Below is a small trained network, with its code and all its weights. Each question gives an input and a class and asks what happens when units are switched off, that is, made to give their printed mean instead of their output.

import numpy as np


def w(rows, s, z=0):
    codes = np.array(rows[::2]) - 128.0
    scale = np.full(codes.shape[1], s)
    scale[-1] = z or s
    return codes * scale


def f(y):
    return y / 2 * (1 + np.tanh(0.7978845608 * (y + 0.044715 * y**3)))


def log_softmax(a):
    a = a - a.max(-1, keepdims=True)
    return a - np.log(np.exp(a).sum(-1, keepdims=True))


def net(x, mask):
    res = np.array(x, float).reshape(1, 6) / 4 @ E
    y = f(res @ A[0][:, :-1].T + A[0][:, -1])
    res = res + np.where(mask, y, B[0][:, -1]) @ B[0][:, :-1]
    return log_softmax(res[-1] @ U[:, :-1].T + U[:, -1])


A, B = {}, {}
E = w([
[133,127,132,123,127,125,122],'x0',
[122,133,125,134,131,134,135],'x1',
[105,47,151,128,212,205,75],'x2',
[127,118,125,129,125,126,131],'x3',
[221,131,26,109,117,188,115],'x4',
[128,134,93,253,180,70,48],'x5',
],0.012)
A[0] = w([
[215,103,45,95,145,229,125,34],'n1',
[182,147,122,59,48,186,218,60],'n2',
[120,76,88,132,205,226,48,54],'n3',
[121,193,145,99,49,26,201,60],'n4',
[56,153,227,194,119,2,149,33],'n5',
[118,143,135,119,118,138,101,117],'n6',
[138,140,135,69,62,172,188,193],'n7',
[146,107,87,128,101,84,111,105],'n8',
[192,180,87,163,82,100,139,130],'n9',
[166,174,39,157,123,86,107,95],'n10',
[126,77,96,142,184,192,63,5],'n11',
[94,111,123,221,191,73,36,17],'n12',
[114,149,184,158,125,93,148,125],'n13',
[50,81,246,90,126,197,147,137],'n14',
[64,152,159,157,147,62,159,184],'n15',
[100,77,147,185,135,127,132,73],'n16',
[129,118,141,223,203,66,68,182],'n17',
[95,122,104,122,118,129,121,124],'n18',
[96,106,148,125,142,156,154,113],'n19',
[183,146,43,187,140,138,72,69],'n20',
[106,162,73,187,56,89,102,94],'n21',
[171,147,53,171,123,98,128,103],'n22',
[62,102,241,73,171,198,152,129],'n23',
[84,84,183,95,141,148,141,111],'n24',
],0.0081,0.011)
B[0] = w([
[36,42,183,195,80,229,21,171],'n1',
[98,200,42,75,33,97,102,202],'n2',
[55,158,109,106,49,168,89,184],'n3',
[53,20,198,187,101,255,12,193],'n4',
[118,240,33,30,7,115,144,196],'n5',
[104,125,131,120,142,120,139,124],'n6',
[72,115,154,150,92,163,77,226],'n7',
[146,138,128,127,134,106,144,135],'n8',
[179,146,83,78,170,87,192,178],'n9',
[162,152,123,132,176,84,184,169],'n10',
[98,225,50,26,104,104,171,153],'n11',
[58,32,208,194,86,218,43,192],'n12',
[101,96,122,117,99,160,117,158],'n13',
[215,111,178,181,197,84,191,212],'n14',
[93,91,162,133,115,172,97,203],'n15',
[132,116,147,149,136,144,122,141],'n16',
[110,154,58,98,64,129,119,247],'n17',
[143,127,124,137,128,129,117,127],'n18',
[151,115,142,119,147,119,145,140],'n19',
[171,184,120,95,185,81,204,174],'n20',
[176,154,113,123,178,104,175,162],'n21',
[151,143,125,114,178,71,163,163],'n22',
[172,111,174,163,199,101,177,208],'n23',
[152,123,141,168,185,117,132,163],'n24',
],0.0079,0.014)
U = w([
[119,63,199,161,108,172,98,103],'0',
[146,177,30,82,72,114,143,241],'1',
[240,127,121,134,247,62,198,1],'2',
],0.013,0.00089)

Each question gives the input, the list of numbers given to net, and the class t.
The units are the neurons (one row each of A and B). Each row of codes is followed by its name. A weight is (code - 128) times the scale printed after its matrix; where a second scale follows, it is the last column's (A, B and U).
mask holds one flag per neuron, in row order. A switched-off neuron (its flag False) gives its mean, the last column of its row in B, instead of its output. The means were averaged over made-up inputs and are rounded, as every weight is.
A unit's drop is (log p(t) with every unit on - log p(t) with that unit switched off) / (log p(t) with every unit on - log p(t) with every unit switched off).
The circuit of an input: a set's keep is (log p(t) with only the set's units on - log p(t) with every unit switched off) / (log p(t) with every unit on - log p(t) with every unit switched off). Starting from the 12 units with the biggest drops (on a tie, the unit counted first), units are removed one at a time, each time the one whose removal leaves the highest keep (on an exact tie, the one counted first), for as long as the keep stays at least 0.8.
units of the circuit, in order: the units of the circuit, biggest drop first
top k neurons: the k neurons with the biggest drops, biggest first
drop of u: that unit's drop, to one decimal
input [-3,-8,8,6,8,7], class 1: units of the circuit, in order => n11
input [1,2,0,-6,-1,-8], class 0: top 4 neurons => n7, n9, n20, n5
input [4,-6,3,8,1,1], class 1: top 2 neurons => n4, n12
input [1,-8,0,-3,-5,3], class 1: top 3 neurons => n5, n4, n17
input [-2,-4,-2,5,-4,7], class 1: top 2 neurons => n5, n17
input [-5,-7,7,-3,6,2], class 1: top 2 neurons => n11, n4
input [6,1,0,0,-6,2], class 1: top 2 neurons => n5, n4
input [-1,-1,3,-7,7,-1], class 0: top 3 neurons => n1, n5, n17
input [5,-5,2,-3,5,-4], class 0: top 2 neurons => n1, n5
input [2,3,4,8,-2,0], class 2: top 2 neurons => n4, n12
input [2,2,-4,8,-8,6], class 1: top 2 neurons => n5, n17
input [3,5,1,-1,4,-4], class 0: top 3 neurons => n1, n5, n17
input [-4,-1,-8,1,0,-2], class 0: drop of n5 => 0.3
input [-7,-6,-8,1,-7,-3], class 0: units of the circuit, in order => n4
input [-8,-7,-4,3,-8,2], class 1: drop of n5 => 6.0
input [3,-4,5,3,8,-8], class 0: drop of n1 => 2.9
